Here is a tiny trained network, its code and every weight. The questions are about switching its units off for an input and a class, where a switched-off unit gives its printed mean instead of its output.

import numpy as np


def w(rows, s, z=0):
    codes = np.array(rows[::2]) - 128.0
    scale = np.full(codes.shape[1], s)
    scale[-1] = z or s
    return codes * scale


def norm(h):
    return h / np.sqrt((h * h).mean(-1, keepdims=True) + 1e-5)


def f(y):
    return np.maximum(y, 0)


def log_softmax(a):
    a = a - a.max(-1, keepdims=True)
    return a - np.log(np.exp(a).sum(-1, keepdims=True))


def net(x, mask):
    res = np.array(x, float).reshape(1, 6) / 4 @ E
    u = 0
    for l in range(2):
        y = f(norm(res) @ A[l][:, :-1].T + A[l][:, -1])
        res = res + np.where(mask[u : u + 11], y, B[l][:, -1]) @ B[l][:, :-1]
        u += 11
    return log_softmax(norm(res)[-1] @ U[:, :-1].T + U[:, -1])


A, B = {}, {}
E = w([
[137,110,96,105,23,173,152,220,98,48,164,133],'x0',
[78,229,44,70,51,111,106,247,93,60,81,55],'x1',
[175,117,51,209,119,132,111,104,127,148,136,194],'x2',
[54,127,117,72,57,253,131,105,114,103,187,157],'x3',
[38,219,92,68,164,32,27,114,108,40,102,159],'x4',
[116,145,79,62,106,129,205,167,75,133,99,242],'x5',
],0.006)
A[0] = w([
[157,146,180,174,140,97,120,114,148,114,96,101,122],'L0N1',
[88,116,111,98,59,139,100,171,103,69,116,144,149],'L0N2',
[94,140,169,115,119,127,102,56,127,94,157,215,139],'L0N3',
[122,134,112,142,116,94,127,140,140,127,56,220,109],'L0N4',
[142,88,214,179,167,57,93,104,201,156,105,70,121],'L0N5',
[76,176,113,123,114,124,98,123,129,77,109,115,18],'L0N6',
[99,196,71,118,199,79,55,60,99,148,118,147,54],'L0N7',
[173,74,152,144,197,140,82,73,124,151,123,192,3],'L0N8',
[51,171,64,117,173,47,116,139,80,85,89,129,73],'L0N9',
[128,166,151,135,124,136,141,157,101,129,71,73,70],'L0N10',
[57,94,234,2,185,147,182,81,156,189,96,140,152],'L0N11',
],0.0083,0.0041)
B[0] = w([
[32,144,112,121,187,92,214,98,103,147,114,119,183],'L0N1',
[51,178,118,55,134,139,164,83,110,170,157,109,246],'L0N2',
[7,149,58,150,170,166,146,147,20,114,142,107,193],'L0N3',
[101,125,204,68,176,74,133,118,179,214,137,58,186],'L0N4',
[85,217,81,140,208,95,166,22,96,7,166,58,246],'L0N5',
[170,136,175,148,148,254,59,144,96,111,123,152,185],'L0N6',
[219,88,245,220,96,148,136,193,198,116,22,121,209],'L0N7',
[123,203,90,2,126,154,114,165,80,86,245,116,194],'L0N8',
[164,34,185,164,112,48,46,167,176,153,130,196,246],'L0N9',
[112,129,115,139,117,167,80,117,79,125,168,169,176],'L0N10',
[226,100,234,55,229,188,177,91,34,241,152,75,255],'L0N11',
],0.0071)
A[1] = w([
[146,121,155,194,255,94,78,54,95,83,174,69,177],'L1N1',
[149,97,171,173,96,135,119,136,174,190,170,165,250],'L1N2',
[125,87,78,148,36,253,127,86,108,122,172,82,137],'L1N3',
[51,122,95,31,64,172,83,192,164,53,89,135,69],'L1N4',
[142,170,110,182,153,88,98,88,161,51,66,156,177],'L1N5',
[164,165,107,43,113,79,165,158,139,160,158,107,83],'L1N6',
[58,174,148,128,93,105,38,194,168,108,106,194,20],'L1N7',
[166,170,25,126,125,103,182,132,93,60,128,122,73],'L1N8',
[94,191,110,67,126,154,84,148,220,110,22,187,124],'L1N9',
[62,103,143,91,92,70,87,223,101,108,120,119,125],'L1N10',
[138,205,143,110,98,187,99,243,81,75,61,56,221],'L1N11',
],0.0073,0.0021)
B[1] = w([
[24,164,156,36,138,134,200,144,91,172,158,100,255],'L1N1',
[209,159,92,172,119,191,100,117,120,145,48,45,161],'L1N2',
[78,123,106,193,171,61,187,25,176,64,112,10,201],'L1N3',
[173,147,134,145,176,141,98,242,63,115,173,183,189],'L1N4',
[37,100,158,158,187,169,226,112,170,160,155,153,164],'L1N5',
[118,149,141,99,129,41,77,50,157,208,110,113,168],'L1N6',
[223,43,130,109,49,197,135,140,64,128,202,172,183],'L1N7',
[138,138,255,48,170,175,85,157,102,237,109,93,156],'L1N8',
[195,81,224,154,133,132,166,161,118,157,132,177,164],'L1N9',
[159,138,22,76,55,148,73,129,83,156,199,168,189],'L1N10',
[115,156,142,76,236,197,162,69,64,149,169,134,204],'L1N11',
],0.0065,0.0099)
U = w([
[156,138,94,89,88,51,115,128,146,170,90,148,53],'0',
[198,74,198,158,152,109,120,146,151,163,71,143,209],'1',
[115,108,69,215,99,146,170,83,184,102,129,71,70],'2',
[59,142,147,187,135,50,174,131,247,97,92,144,50],'3',
[171,121,116,106,78,158,75,182,85,126,184,197,126],'4',
[120,99,80,142,126,115,103,120,147,69,74,154,4],'5',
[103,115,106,104,92,130,122,126,186,78,78,152,19],'6',
[69,164,137,57,171,157,177,103,72,147,187,83,208],'7',
],0.015,0.0036)

Each question gives the input, the list of numbers given to net, and the class t.
The units are the neurons (one row each of A and B). Each row of codes is followed by its name. A weight is (code - 128) times the scale printed after its matrix; where a second scale follows, it is the last column's (A, B and U).
mask holds one flag per neuron, layer by layer. A switched-off neuron (its flag False) gives its mean, the last column of its row in B, instead of its output. The means were averaged over made-up inputs and are rounded, as every weight is.
A unit's drop is (log p(t) with every unit on - log p(t) with that unit switched off) / (log p(t) with every unit on - log p(t) with every unit switched off).
The circuit of an input: a set's keep is (log p(t) with only the set's units on - log p(t) with every unit switched off) / (log p(t) with every unit on - log p(t) with every unit switched off). Starting from the 12 units with the biggest drops (on a tie, the unit counted first), units are removed one at a time, each time the one whose removal leaves the highest keep (on an exact tie, the one counted first), for as long as the keep stays at least 0.8.
units of the circuit, in order: the units of the circuit, biggest drop first
unit that matters most: the unit with the biggest drop
top k neurons: the k neurons with the biggest drops, biggest first
top k neurons in layer l: the k neurons of layer l with the biggest drops, biggest first
drop when u is switched off: that unit's drop, to one decimal
input [0,1,3,8,-5,2], class 2: top 2 neurons in layer 1 => (L1N3, L1N1)
input [-4,2,3,-2,4,-6], class 3: units of the circuit, in order => (L0N7, L0N5, L0N11)
input [6,-3,7,8,-2,0], class 2: unit that matters most => L1N3
input [6,-3,-4,-8,-1,6], class 1: units of the circuit, in order => (L0N5, L1N1)
input [-5,7,1,0,6,-7], class 1: units of the circuit, in order => (L0N7, L0N9)
input [7,-5,4,-5,6,2], class 4: top 2 neurons => (L0N5, L0N11)
input [5,-6,-3,2,-8,1], class 1: top 4 neurons in layer 0 => (L0N5, L0N2, L0N3, L0N11)
input [8,-5,-3,1,7,1], class 4: top 3 neurons => (L0N5, L0N9, L0N11)
input [6,-7,6,-3,-4,7], class 1: top 2 neurons => (L1N1, L0N5)
input [1,4,0,3,0,3], class 4: top 2 neurons in layer 0 => (L0N11, L0N5)
input [-2,2,2,-8,8,-6], class 3: top 2 neurons => (L0N5, L0N7)
input [-7,4,-5,-5,2,5], class 1: top 2 neurons in layer 0 => (L0N9, L0N7)
input [7,8,-1,3,1,4], class 4: top 3 neurons in layer 0 => (L0N11, L0N5, L0N9)
input [-4,-2,7,-1,6,5], class 1: units of the circuit, in order => (L0N7)
input [-3,-1,8,8,7,6], class 4: drop when L0N3 is switched off => 0.1
input [6,0,3,-5,-3,1], class 1: drop when L0N8 is switched off => 0.3
input [0,0,-1,6,-7,0], class 2: drop when L1N3 is switched off => 0.2
input [-8,8,-4,-4,4,5], class 1: drop when L0N7 is switched off => 0.1
